Here is a tiny trained network, its code and every weight. The questions are about switching its units off for an input and a class, where a switched-off unit gives its printed mean instead of its output.

import numpy as np


def w(rows, s, z=0):
    codes = np.array(rows[::2]) - 128.0
    scale = np.full(codes.shape[1], s)
    scale[-1] = z or s
    return codes * scale


def norm(h):
    return h / np.sqrt((h * h).mean(-1, keepdims=True) + 1e-5)


def f(y):
    return y / 2 * (1 + np.tanh(0.7978845608 * (y + 0.044715 * y**3)))


def log_softmax(a):
    a = a - a.max(-1, keepdims=True)
    return a - np.log(np.exp(a).sum(-1, keepdims=True))


def net(x, mask):
    res = np.array(x, float).reshape(1, 5) / 4 @ E
    u = 0
    for l in range(4):
        y = f(norm(res) @ A[l][:, :-1].T + A[l][:, -1])
        res = res + np.where(mask[u : u + 3], y, B[l][:, -1]) @ B[l][:, :-1]
        u += 3
    return log_softmax(norm(res)[-1] @ U[:, :-1].T + U[:, -1])


A, B = {}, {}
E = w([
[130,53,190,192],'x0',
[158,240,244,59],'x1',
[149,209,96,124],'x2',
[40,111,206,131],'x3',
[131,104,162,2],'x4',
],0.0062)
A[0] = w([
[127,109,156,100,3],'L0N1',
[247,104,159,189,114],'L0N2',
[78,173,153,132,55],'L0N3',
],0.015,0.0034)
B[0] = w([
[102,153,97,125,131],'L0N1',
[2,178,79,61,254],'L0N2',
[150,116,187,144,168],'L0N3',
],0.015,0.0044)
A[1] = w([
[188,183,140,74,106],'L1N1',
[118,71,131,136,3],'L1N2',
[110,3,116,120,54],'L1N3',
],0.014,0.0039)
B[1] = w([
[237,50,115,2,252],'L1N1',
[92,92,172,61,127],'L1N2',
[46,12,141,145,244],'L1N3',
],0.0094,0.0034)
A[2] = w([
[119,124,197,109,2],'L2N1',
[139,142,229,139,40],'L2N2',
[182,167,54,246,205],'L2N3',
],0.011,0.0024)
B[2] = w([
[135,147,104,170,184],'L2N1',
[114,220,162,254,249],'L2N2',
[210,120,54,158,236],'L2N3',
],0.0092,0.002)
A[3] = w([
[105,171,240,131,52],'L3N1',
[98,58,72,11,248],'L3N2',
[207,193,146,145,40],'L3N3',
],0.011,0.0017)
B[3] = w([
[176,213,109,255,173],'L3N1',
[151,128,188,139,255],'L3N2',
[47,93,183,151,156],'L3N3',
],0.0091,0.0083)
U = w([
[159,190,205,205,124],'0',
[85,7,169,150,113],'1',
[62,180,73,90,112],'2',
[190,110,4,163,4],'3',
[232,130,169,48,230],'4',
],0.018,0.0031)

Each question gives the input, the list of numbers given to net, and the class t.
The units are the neurons (one row each of A and B). Each row of codes is followed by its name. A weight is (code - 128) times the scale printed after its matrix; where a second scale follows, it is the last column's (A, B and U).
mask holds one flag per neuron, layer by layer. A switched-off neuron (its flag False) gives its mean, the last column of its row in B, instead of its output. The means were averaged over made-up inputs and are rounded, as every weight is.
A unit's drop is (log p(t) with every unit on - log p(t) with that unit switched off) / (log p(t) with every unit on - log p(t) with every unit switched off).
The circuit of an input: a set's keep is (log p(t) with only the set's units on - log p(t) with every unit switched off) / (log p(t) with every unit on - log p(t) with every unit switched off). Starting from all 12 units, units are removed one at a time, each time the one whose removal leaves the highest keep (on an exact tie, the one counted first), for as long as the keep stays at least 0.8.
circuit, biggest first: the units of the circuit, biggest drop first
k most important neurons: the k neurons with the biggest drops, biggest first
top k neurons in layer l: the k neurons of layer l with the biggest drops, biggest first
drop when u is switched off: that unit's drop, to one decimal
input [-1,-6,3,-8,8], class 4: circuit, biggest first => [L3N2]
input [-1,-3,6,8,8], class 0: 2 most important neurons => [L0N2 L1N1]
input [-8,2,-5,-4,-5], class 4: 2 most important neurons => [L1N1 L0N2]
input [8,0,-5,2,-6], class 2: 2 most important neurons => [L0N2 L1N1]
input [-4,3,-3,6,5], class 0: circuit, biggest first => [L3N1 L0N2]
input [-2,-7,2,-4,3], class 1: circuit, biggest first => [L1N3 L0N2]
input [-8,-1,-3,7,6], class 4: 4 most important neurons => [L0N2 L2N2 L1N3 L3N3]
input [-7,-7,6,-1,8], class 4: circuit, biggest first => [L0N2 L3N2]
input [-6,4,8,8,1], class 0: 4 most important neurons => [L0N3 L3N1 L2N2 L3N3]
input [2,1,-4,7,4], class 0: 2 most important neurons => [L3N1 L1N1]
input [-6,-5,6,5,-5], class 3: circuit, biggest first => [L0N2 L2N3]
input [-2,3,8,1,-4], class 4: circuit, biggest first => [L1N1 L0N2]
input [5,-4,-7,-4,-6], class 2: 2 most important neurons => [L0N2 L1N1]
input [-2,0,2,2,0], class 0: circuit, biggest first => [L0N3]
input [3,2,4,4,6], class 0: 3 most important neurons => [L2N2 L0N3 L3N1]
input [-4,-7,6,-4,8], class 4: 2 most important neurons => [L3N2 L0N2]
input [0,-6,-4,-8,1], class 1: 2 most important neurons => [L1N3 L3N2]
input [-2,0,-6,6,-7], class 0: top 2 neurons in layer 3 => [L3N1 L3N3]
input [-5,3,-5,5,5], class 0: top 2 neurons in layer 0 => [L0N3 L0N2]
input [3,7,6,-6,-6], class 2: most important neuron => [L0N2]
input [-3,-1,-4,0,-6], class 3: drop when L2N3 is switched off => 0.2
input [8,4,4,-7,1], class 2: drop when L0N2 is switched off => 1.0
